Here is a tiny trained network, its code and every weight. The questions are about switching its units off for an input and a target symbol, where a switched-off unit gives its printed mean instead of its output.

import numpy as np


def w(rows, s, z=0):
    codes = np.array(rows[::2]) - 128.0
    scale = np.full(codes.shape[1], s)
    scale[-1] = z or s
    return codes * scale


def f(y):
    return y / 2 * (1 + np.tanh(0.7978845608 * (y + 0.044715 * y**3)))


def softmax(a):
    e = np.exp(a - a.max(-1, keepdims=True))
    return e / e.sum(-1, keepdims=True)


def log_softmax(a):
    a = a - a.max(-1, keepdims=True)
    return a - np.log(np.exp(a).sum(-1, keepdims=True))


def net(x, mask):
    ids = ['αβγδηθξσ'.index(c) for c in x.split()]
    T = len(ids)
    res = E[ids] + P[:T]
    u = 0
    for l in range(3):
        r = res
        for j in range(2):
            rows = slice(3 * j, 3 * j + 3)
            q, k, v = (r @ M[l][rows].T for M in (Q, K, V))
            z = softmax(np.where(np.tri(T) > 0, q @ k.T / 3**0.5, -1e9)) @ v
            o = O[l][rows]
            res = res + np.where(mask[u + j], z, o[:, -1]) @ o[:, :-1]
        u += 2
        y = f(res @ A[l][:, :-1].T + A[l][:, -1])
        res = res + np.where(mask[u : u + 4], y, B[l][:, -1]) @ B[l][:, :-1]
        u += 4
    return log_softmax(res[-1] @ U[:, :-1].T + U[:, -1])


Q, K, V, O, A, B = {}, {}, {}, {}, {}, {}
E = w([
[82,44,154],'α',
[176,36,154],'β',
[189,197,31],'γ',
[93,154,83],'δ',
[42,133,122],'η',
[183,96,125],'θ',
[248,97,81],'ξ',
[1,249,107],'σ',
],0.0099)
P = w([
[37,18,5],'0',
[86,202,74],'1',
[98,192,87],'2',
[133,206,148],'3',
[134,200,129],'4',
[133,200,155],'5',
],0.0028)
Q[0] = w([
[111,143,6],'0.h0',
[1,87,119],'0.h0',
[112,164,39],'0.h0',
[114,102,167],'0.h1',
[120,110,27],'0.h1',
[24,188,2],'0.h1',
],0.0083)
K[0] = w([
[111,1,44],'0.h0',
[73,130,49],'0.h0',
[161,87,36],'0.h0',
[161,166,91],'0.h1',
[61,102,98],'0.h1',
[110,22,83],'0.h1',
],0.0089)
V[0] = w([
[222,63,214],'0.h0',
[153,75,111],'0.h0',
[55,72,179],'0.h0',
[175,74,135],'0.h1',
[255,114,79],'0.h1',
[47,112,48],'0.h1',
],0.0074)
O[0] = w([
[169,91,29,4],'0.h0',
[168,3,82,118],'0.h0',
[189,95,200,108],'0.h0',
[129,76,51,93],'0.h1',
[42,51,7,100],'0.h1',
[114,100,237,226],'0.h1',
],0.0051,0.0044)
A[0] = w([
[199,77,136,171],'0.n0',
[234,86,197,97],'0.n1',
[253,15,193,255],'0.n2',
[103,157,86,86],'0.n3',
],0.0046,0.0023)
B[0] = w([
[184,56,124,129],'0.n0',
[156,86,83,109],'0.n1',
[247,3,152,246],'0.n2',
[115,159,127,127],'0.n3',
],0.0053,0.0013)
Q[1] = w([
[93,7,137],'1.h0',
[69,26,181],'1.h0',
[125,255,93],'1.h0',
[133,127,117],'1.h1',
[150,114,118],'1.h1',
[119,162,75],'1.h1',
],0.0091)
K[1] = w([
[123,166,220],'1.h0',
[159,213,182],'1.h0',
[85,76,2],'1.h0',
[124,125,120],'1.h1',
[121,134,96],'1.h1',
[91,79,130],'1.h1',
],0.0094)
V[1] = w([
[192,161,237],'1.h0',
[89,7,84],'1.h0',
[224,87,209],'1.h0',
[90,99,122],'1.h1',
[39,215,107],'1.h1',
[145,2,66],'1.h1',
],0.0055)
O[1] = w([
[80,3,168,140],'1.h0',
[148,199,227,133],'1.h0',
[141,79,200,116],'1.h0',
[128,174,126,141],'1.h1',
[104,83,53,243],'1.h1',
[187,235,166,1],'1.h1',
],0.0059,0.0023)
A[1] = w([
[166,122,75,119],'1.n0',
[180,236,173,82],'1.n1',
[129,140,112,254],'1.n2',
[2,224,212,38],'1.n3',
],0.0074,0.0065)
B[1] = w([
[189,153,75,127],'1.n0',
[205,82,86,183],'1.n1',
[97,232,187,253],'1.n2',
[124,51,1,255],'1.n3',
],0.0082,0.0052)
Q[2] = w([
[40,105,66],'2.h0',
[148,123,3],'2.h0',
[191,86,106],'2.h0',
[143,92,171],'2.h1',
[86,204,85],'2.h1',
[76,87,100],'2.h1',
],0.0063)
K[2] = w([
[144,1,52],'2.h0',
[37,66,178],'2.h0',
[146,116,207],'2.h0',
[106,97,101],'2.h1',
[180,194,171],'2.h1',
[43,132,235],'2.h1',
],0.005)
V[2] = w([
[88,42,103],'2.h0',
[87,199,127],'2.h0',
[198,202,71],'2.h0',
[12,129,101],'2.h1',
[93,171,253],'2.h1',
[154,67,123],'2.h1',
],0.0068)
O[2] = w([
[94,172,35,166],'2.h0',
[220,188,195,216],'2.h0',
[217,50,189,118],'2.h0',
[204,253,150,251],'2.h1',
[1,205,221,119],'2.h1',
[110,100,66,68],'2.h1',
],0.0056,0.0027)
A[2] = w([
[33,2,74,153],'2.n0',
[189,54,106,66],'2.n1',
[109,140,24,2],'2.n2',
[40,5,167,99],'2.n3',
],0.0083,0.0042)
B[2] = w([
[74,41,162,253],'2.n0',
[104,157,42,161],'2.n1',
[254,127,133,228],'2.n2',
[117,89,58,195],'2.n3',
],0.0096,0.0053)
U = w([
[69,77,247,154],'α',
[178,30,159,49],'β',
[192,239,178,125],'γ',
[70,209,173,196],'δ',
[31,171,162,126],'η',
[162,104,184,244],'θ',
[221,92,102,1],'ξ',
[69,145,2,127],'σ',
],0.01,0.0067)

Each question gives the input, a string of symbols that net reads in full, and the target symbol t.
The units are the heads (3 rows each of Q, K, V and O) and the neurons (one row each of A and B). Each row of codes is followed by its name. A weight is (code - 128) times the scale printed after its matrix; where a second scale follows, it is the last column's (O, A, B and U).
mask holds one flag per unit, layer by layer, with each layer's heads first. A switched-off unit (its flag False) gives its mean, the last column of its rows in O or B, instead of its output. The means were averaged over made-up inputs and are rounded, as every weight is.
A unit's drop is (log p(t) with every unit on - log p(t) with that unit switched off) / (log p(t) with every unit on - log p(t) with every unit switched off).
The circuit of an input: a set's keep is (log p(t) with only the set's units on - log p(t) with every unit switched off) / (log p(t) with every unit on - log p(t) with every unit switched off). Starting from the 12 units with the biggest drops (on a tie, the unit counted first), units are removed one at a time, each time the one whose removal leaves the highest keep (on an exact tie, the one counted first), for as long as the keep stays at least 0.8.
units of the circuit, in order: the units of the circuit, biggest drop first
most important unit: the unit with the biggest drop
top k neurons: the k neurons with the biggest drops, biggest first
k most important neurons of layer l: the k neurons of layer l with the biggest drops, biggest first
heads that matter: for each layer, one digit per head in row order, 1 if its drop is at least 0.15 and else 0, layers parted by /
input γ β σ θ δ, target γ: heads that matter : 11 / 10 / 10
input η γ α η, target η: most important unit : 0.h1
input γ σ θ α σ, target γ: units of the circuit, in order : (1.h0; 0.h1; 2.n0; 2.h1)
input γ α ξ, target γ: top 4 neurons : (1.n3; 2.n0; 1.n1; 2.n3)
input α σ α θ, target α: heads that matter : 11 / 10 / 11
input δ σ γ, target δ: units of the circuit, in order : (2.n2; 0.h0; 1.n3)
input σ η θ α, target σ: units of the circuit, in order : (1.h0; 2.h0; 0.h1; 1.h1)
input α γ α δ, target α: 2 most important neurons of layer 2 : (2.n1; 2.n2)
input α σ σ α, target α: heads that matter : 11 / 11 / 00
input ξ η σ ξ, target ξ: top 2 neurons : (2.n1; 1.n1)
input γ σ σ δ, target γ: units of the circuit, in order : (1.h0; 0.h1; 2.h0; 0.h0)
input γ θ ξ, target γ: top 2 neurons : (1.n3; 2.n0)
input σ γ α, target σ: units of the circuit, in order : (1.h0; 1.h1; 0.h1; 2.h0)
input σ β σ γ η, target σ: units of the circuit, in order : (2.h0; 1.h0; 1.h1; 0.h1)
input γ θ β δ α σ, target γ: units of the circuit, in order : (0.h1; 1.h0; 2.n0; 1.h1)
input δ σ γ δ, target δ: heads that matter : 00 / 00 / 01
input σ θ α σ ξ, target σ: units of the circuit, in order : (1.h0; 0.h0; 2.h0; 1.h1)
input σ α γ η, target σ: units of the circuit, in order : (2.h0; 1.h1; 1.h0; 0.h1)
input θ σ γ, target γ: top 4 neurons : (2.n0; 1.n3; 1.n2; 2.n3)
input α θ σ γ σ σ, target α: most important unit : 2.n0
input σ β γ β, target σ: most important unit : 1.h0
input σ γ θ, target σ: units of the circuit, in order : (1.h0; 1.h1; 0.h1; 2.h0)
input α β σ, target α: top 4 neurons : (2.n0; 0.n2; 2.n1; 1.n3)
input γ ξ β α, target γ: heads that matter : 11 / 11 / 00
input γ σ σ σ η, target γ: heads that matter : 01 / 10 / 11
